Here is a tiny trained network, its code and every weight. The questions are about switching its units off for an input and a class, where a switched-off unit gives its printed mean instead of its output.

import numpy as np


def w(rows, s, z=0):
    codes = np.array(rows[::2]) - 128.0
    scale = np.full(codes.shape[1], s)
    scale[-1] = z or s
    return codes * scale


def f(y):
    return y / 2 * (1 + np.tanh(0.7978845608 * (y + 0.044715 * y**3)))


def log_softmax(a):
    a = a - a.max(-1, keepdims=True)
    return a - np.log(np.exp(a).sum(-1, keepdims=True))


def net(x, mask):
    res = np.array(x, float).reshape(1, 8) / 4 @ E
    y = f(res @ A[0][:, :-1].T + A[0][:, -1])
    res = res + np.where(mask, y, B[0][:, -1]) @ B[0][:, :-1]
    return log_softmax(res[-1] @ U[:, :-1].T + U[:, -1])


A, B = {}, {}
E = w([
[234,117,157,183,118,170,170,207,127,97],'x0',
[136,20,119,182,219,80,147,105,116,155],'x1',
[110,81,175,129,174,157,87,89,185,110],'x2',
[112,153,121,95,124,120,184,172,250,162],'x3',
[87,84,127,124,86,236,135,146,116,36],'x4',
[114,72,109,81,46,176,170,110,167,138],'x5',
[170,113,65,134,172,54,150,133,155,78],'x6',
[92,95,211,124,133,134,68,214,127,136],'x7',
],0.011)
A[0] = w([
[70,105,143,123,130,156,125,124,127,182,146],'N0',
[161,112,154,187,171,118,149,217,109,133,87],'N1',
[204,108,200,153,87,164,146,177,72,108,163],'N2',
[98,222,133,86,118,158,138,198,85,121,135],'N3',
[135,128,77,173,50,159,108,137,69,61,230],'N4',
[80,126,101,76,128,44,112,113,58,162,119],'N5',
[175,170,134,172,181,64,132,59,30,155,176],'N6',
[195,169,59,194,153,79,105,197,191,98,205],'N7',
[147,185,128,148,93,112,116,158,142,120,6],'N8',
[154,122,118,170,150,87,100,82,80,138,95],'N9',
[167,157,117,150,102,91,173,135,202,185,62],'N10',
[102,144,36,119,113,160,161,120,87,65,147],'N11',
[145,109,167,135,178,98,178,185,104,123,193],'N12',
[48,84,143,110,117,190,133,89,62,194,132],'N13',
[104,129,136,111,89,77,182,123,157,140,1],'N14',
[117,124,132,57,138,88,143,95,122,145,122],'N15',
[178,175,82,91,117,93,246,145,170,226,164],'N16',
[155,72,124,115,168,117,144,63,115,164,81],'N17',
[112,139,198,151,58,186,157,130,168,110,240],'N18',
[147,70,142,141,101,100,111,98,128,127,15],'N19',
[148,200,151,126,64,128,91,175,116,111,137],'N20',
[62,127,126,81,77,148,140,46,113,170,121],'N21',
],0.012,0.0048)
B[0] = w([
[132,145,64,172,114,156,105,92,172,145,169],'N0',
[172,71,72,219,145,164,136,136,150,168,197],'N1',
[231,73,170,207,143,244,140,157,101,111,214],'N2',
[95,191,176,153,69,95,113,155,118,210,196],'N3',
[161,118,120,107,126,162,222,187,110,104,218],'N4',
[136,49,161,167,181,203,87,226,176,171,196],'N5',
[124,247,120,125,48,40,100,79,96,176,236],'N6',
[120,128,70,152,170,151,116,119,159,234,228],'N7',
[145,175,124,117,125,128,128,166,142,168,148],'N8',
[125,175,49,139,97,96,119,111,108,149,183],'N9',
[175,170,176,126,146,62,216,226,142,111,193],'N10',
[208,139,56,205,125,75,201,131,140,62,197],'N11',
[111,97,57,198,160,129,131,132,201,168,189],'N12',
[17,127,92,152,210,142,120,206,224,246,199],'N13',
[173,176,159,173,133,118,156,97,142,158,154],'N14',
[164,122,55,183,130,172,138,136,152,126,166],'N15',
[110,176,72,135,130,59,253,254,175,99,248],'N16',
[107,188,135,143,92,130,113,127,138,156,173],'N17',
[117,166,91,107,102,161,132,165,135,182,216],'N18',
[128,167,141,124,118,141,120,173,109,153,139],'N19',
[97,162,172,29,90,148,117,129,83,221,190],'N20',
[81,130,91,203,229,116,125,176,196,182,201],'N21',
],0.0095,0.018)
U = w([
[151,90,105,126,95,146,160,90,158,54,135],'0',
[101,73,227,62,49,47,88,64,108,29,2],'1',
[169,139,134,159,116,96,109,80,97,125,87],'2',
[104,154,127,126,122,97,183,150,138,123,174],'3',
[67,171,135,108,114,95,81,121,139,166,126],'4',
[124,24,134,162,183,157,112,153,151,146,169],'5',
[148,20,251,45,49,41,133,21,91,49,2],'6',
[156,103,186,127,89,185,96,164,96,148,125],'7',
],0.016,0.013)

Each question gives the input, the list of numbers given to net, and the class t.
The units are the neurons (one row each of A and B). Each row of codes is followed by its name. A weight is (code - 128) times the scale printed after its matrix; where a second scale follows, it is the last column's (A, B and U).
mask holds one flag per neuron, in row order. A switched-off neuron (its flag False) gives its mean, the last column of its row in B, instead of its output. The means were averaged over made-up inputs and are rounded, as every weight is.
A unit's drop is (log p(t) with every unit on - log p(t) with that unit switched off) / (log p(t) with every unit on - log p(t) with every unit switched off).
The circuit of an input: a set's keep is (log p(t) with only the set's units on - log p(t) with every unit switched off) / (log p(t) with every unit on - log p(t) with every unit switched off). Starting from the 12 units with the biggest drops (on a tie, the unit counted first), units are removed one at a time, each time the one whose removal leaves the highest keep (on an exact tie, the one counted first), for as long as the keep stays at least 0.8.
circuit, biggest first: the units of the circuit, biggest drop first
k most important neurons: the k neurons with the biggest drops, biggest first
drop of u: that unit's drop, to one decimal
input [-7,5,0,-8,0,-3,8,5], class 4: circuit, biggest first : N6
input [0,-6,4,-4,0,2,-5,7], class 7: 2 most important neurons : N2, N6
input [-6,-5,1,-8,2,1,-6,7], class 5: 3 most important neurons : N6, N13, N21
input [4,7,-8,-1,4,8,-3,-3], class 5: 4 most important neurons : N6, N2, N13, N10
input [0,-5,8,-5,8,-4,-6,-4], class 5: 2 most important neurons : N13, N6
input [7,-1,2,-3,0,-8,-2,-3], class 7: 3 most important neurons : N2, N11, N6
input [6,6,7,4,-5,-6,-2,-2], class 3: 2 most important neurons : N6, N5
input [2,4,2,3,6,-5,5,-6], class 5: 4 most important neurons : N16, N7, N6, N10
input [-2,-3,-6,-1,-6,-2,-5,-3], class 4: 3 most important neurons : N6, N4, N11
input [7,2,-2,-3,2,-8,-4,-3], class 7: 4 most important neurons : N2, N6, N11, N4
input [-6,5,-7,7,7,-8,-7,5], class 4: 4 most important neurons : N2, N3, N4, N11
input [-3,-5,2,3,1,6,5,5], class 4: 2 most important neurons : N16, N4
input [5,-2,2,-7,2,5,-7,-7], class 5: drop of N13 : 0.2
input [-8,6,0,1,-2,-3,-7,6], class 5: circuit, biggest first : N5
input [7,5,2,-4,3,-8,4,-7], class 2: drop of N6 : 0.9
input [3,0,0,-1,4,5,0,1], class 7: drop of N1 : 0.1
